Below are the code and all the weights of a small trained network. Each question names an input and a target symbol and asks about switching units off, where a switched-off unit gives its printed mean instead of its output.

import numpy as np


def w(rows, s, z=0):
    codes = np.array(rows[::2]) - 128.0
    scale = np.full(codes.shape[1], s)
    scale[-1] = z or s
    return codes * scale


def f(y):
    return np.maximum(y, 0)


def softmax(a):
    e = np.exp(a - a.max(-1, keepdims=True))
    return e / e.sum(-1, keepdims=True)


def log_softmax(a):
    a = a - a.max(-1, keepdims=True)
    return a - np.log(np.exp(a).sum(-1, keepdims=True))


def net(x, mask):
    ids = ['αεζηθλξπσφω'.index(c) for c in x.split()]
    T = len(ids)
    res = E[ids] + P[:T]
    u = 0
    for l in range(2):
        q, k, v = (res @ M[l].T for M in (Q, K, V))
        z = softmax(np.where(np.tri(T) > 0, q @ k.T / 3**0.5, -1e9)) @ v
        res = res + np.where(mask[u], z, O[l][:, -1]) @ O[l][:, :-1]
        u += 1
        y = f(res @ A[l][:, :-1].T + A[l][:, -1])
        res = res + np.where(mask[u : u + 4], y, B[l][:, -1]) @ B[l][:, :-1]
        u += 4
    return log_softmax(res[-1] @ U[:, :-1].T + U[:, -1])


Q, K, V, O, A, B = {}, {}, {}, {}, {}, {}
E = w([
[109,60,146,109,190,219,110,83],'α',
[92,161,107,85,69,138,50,148],'ε',
[142,95,143,165,211,96,213,74],'ζ',
[198,121,81,123,66,214,136,139],'η',
[145,102,6,166,65,94,82,125],'θ',
[97,154,95,168,111,228,207,50],'λ',
[125,63,188,189,80,27,141,158],'ξ',
[145,204,92,96,107,128,173,230],'π',
[27,162,67,40,175,80,120,161],'σ',
[90,88,82,83,173,87,143,78],'φ',
[19,184,131,178,143,75,112,115],'ω',
],0.02)
P = w([
[161,149,227,160,67,124,100,46],'0',
[140,138,172,145,94,128,109,85],'1',
[133,130,129,134,119,129,114,117],'2',
[128,116,87,127,148,134,119,145],'3',
[123,100,52,126,166,138,129,171],'4',
[125,82,6,124,200,146,133,199],'5',
],0.013)
Q[0] = w([
[144,169,130,180,90,234,141,130],'L0H1',
[127,132,104,55,88,130,49,183],'L0H1',
[164,181,127,181,79,83,188,248],'L0H1',
],0.012)
K[0] = w([
[170,158,123,144,81,249,156,145],'L0H1',
[143,108,83,59,78,124,24,147],'L0H1',
[168,182,123,182,96,89,167,194],'L0H1',
],0.013)
V[0] = w([
[135,58,3,62,178,142,119,212],'L0H1',
[215,99,179,190,119,145,105,126],'L0H1',
[115,148,100,159,103,73,45,26],'L0H1',
],0.0045)
O[0] = w([
[110,136,250,153,27,129,103,88,255],'L0H1',
[78,168,164,142,137,75,148,190,32],'L0H1',
[64,2,109,165,20,201,88,180,236],'L0H1',
],0.0079,0.0015)
A[0] = w([
[182,85,148,121,124,112,172,102,252],'L0N1',
[111,151,98,55,112,187,83,144,195],'L0N2',
[146,153,87,82,117,86,133,135,123],'L0N3',
[253,91,143,169,79,102,115,83,171],'L0N4',
],0.012,0.0038)
B[0] = w([
[102,164,183,48,130,163,122,161,194],'L0N1',
[122,58,141,152,89,150,188,146,255],'L0N2',
[120,22,135,63,102,68,144,81,160],'L0N3',
[145,167,87,6,169,90,70,117,204],'L0N4',
],0.011,0.0082)
Q[1] = w([
[254,132,194,187,129,122,69,140],'L1H1',
[142,95,223,62,124,87,120,96],'L1H1',
[228,144,75,118,83,145,152,188],'L1H1',
],0.0077)
K[1] = w([
[168,145,52,45,139,96,173,153],'L1H1',
[110,40,192,25,220,88,177,253],'L1H1',
[233,172,93,82,19,108,109,113],'L1H1',
],0.0057)
V[1] = w([
[122,42,109,146,183,153,129,205],'L1H1',
[142,136,70,143,127,166,162,181],'L1H1',
[102,167,254,191,82,110,185,137],'L1H1',
],0.0033)
O[1] = w([
[18,57,215,105,116,78,184,181,174],'L1H1',
[102,146,1,53,47,97,158,89,130],'L1H1',
[173,187,106,136,176,73,42,83,5],'L1H1',
],0.0073,0.0029)
A[1] = w([
[118,150,149,147,114,63,111,162,254],'L1N1',
[146,195,254,169,26,146,169,60,250],'L1N2',
[102,124,13,139,154,136,76,118,150],'L1N3',
[58,115,123,100,166,45,108,52,211],'L1N4',
],0.0079,0.0011)
B[1] = w([
[98,71,178,121,75,169,103,146,164],'L1N1',
[245,174,210,169,50,180,99,40,186],'L1N2',
[101,115,159,95,162,123,93,28,254],'L1N3',
[150,240,230,56,60,158,132,128,251],'L1N4',
],0.011,0.0045)
U = w([
[35,205,139,192,130,69,102,126,115],'α',
[134,178,147,100,234,78,173,138,70],'ε',
[162,201,212,95,70,180,90,90,170],'ζ',
[156,190,58,104,144,188,107,238,71],'η',
[131,133,174,139,141,67,58,235,63],'θ',
[131,45,143,145,222,153,118,177,207],'λ',
[150,103,110,107,154,61,88,95,25],'ξ',
[126,169,78,165,149,141,199,80,39],'π',
[216,125,129,150,108,2,202,123,137],'σ',
[125,111,119,205,71,129,103,198,56],'φ',
[30,75,90,100,160,85,216,187,254],'ω',
],0.0084,0.0052)

Each question gives the input, a string of symbols that net reads in full, and the target symbol t.
The units are the heads (3 rows each of Q, K, V and O) and the neurons (one row each of A and B). Each row of codes is followed by its name. A weight is (code - 128) times the scale printed after its matrix; where a second scale follows, it is the last column's (O, A, B and U).
mask holds one flag per unit, layer by layer, with each layer's heads first. A switched-off unit (its flag False) gives its mean, the last column of its rows in O or B, instead of its output. The means were averaged over made-up inputs and are rounded, as every weight is.
A unit's drop is (log p(t) with every unit on - log p(t) with that unit switched off) / (log p(t) with every unit on - log p(t) with every unit switched off).
The circuit of an input: a set's keep is (log p(t) with only the set's units on - log p(t) with every unit switched off) / (log p(t) with every unit on - log p(t) with every unit switched off). Starting from all 10 units, units are removed one at a time, each time the one whose removal leaves the highest keep (on an exact tie, the one counted first), for as long as the keep stays at least 0.8.
units of the circuit, in order: the units of the circuit, biggest drop first
top k neurons: the k neurons with the biggest drops, biggest first
top k neurons in layer l: the k neurons of layer l with the biggest drops, biggest first
drop of u: that unit's drop, to one decimal
input λ ξ α ω ε ξ, target θ: top 3 neurons in layer 1	L1N1, L1N4, L1N3
input η θ θ α φ, target ζ: units of the circuit, in order	L1N4
input λ λ λ θ, target ξ: top 3 neurons in layer 1	L1N3, L1N2, L1N1
input φ ω α ω π, target σ: top 4 neurons	L0N3, L1N4, L0N1, L1N3
input θ η π, target σ: units of the circuit, in order	L0N3, L0H1, L0N1
input σ ω α α ω ξ, target ζ: units of the circuit, in order	L1N4, L0N4, L0N2
input θ ε σ ζ, target ζ: units of the circuit, in order	L1N4, L0N2
input λ λ α η, target η: top 4 neurons	L0N4, L1N4, L1N3, L1N2
input λ φ λ, target π: units of the circuit, in order	L0H1, L0N1
input φ η θ ζ ε η, target ω: top 3 neurons	L1N4, L1N2, L0N2
input ζ λ ε π θ, target ζ: top 2 neurons	L0N4, L1N4
input ξ η π ω ζ, target ε: units of the circuit, in order	L0H1, L0N2
input α ε α ε, target ω: units of the circuit, in order	L1N4, L0N2
input ω π ε π ε, target ω: units of the circuit, in order	L0N2
input α ζ ξ ω α θ, target ζ: top 3 neurons	L0N4, L1N3, L0N2
input π θ π, target ω: top 3 neurons	L0N3, L1N2, L1N4
input ω ε ω π η ζ, target ζ: units of the circuit, in order	L0H1, L1N4
input α φ ε ζ, target ε: top 2 neurons	L1N2, L0N3
input θ α λ α ω, target ζ: top 4 neurons	L1N4, L0N2, L1N3, L1N1
input λ π θ φ λ, target ω: top 2 neurons in layer 1	L1N2, L1N4
input π π α σ λ φ, target ζ: units of the circuit, in order	L0H1
input α λ ε φ α π, target ζ: top 3 neurons	L1N2, L0N4, L1N1
input λ α σ, target ζ: drop of L1N4	2.0
input λ ε σ, target ζ: drop of L1N4	2.1
input ζ ε ω ω η α, target ζ: drop of L0H1	2.5
input ξ σ σ ξ ξ ε, target φ: drop of L0N2	0.3
input α α α, target λ: top neuron	L1N4
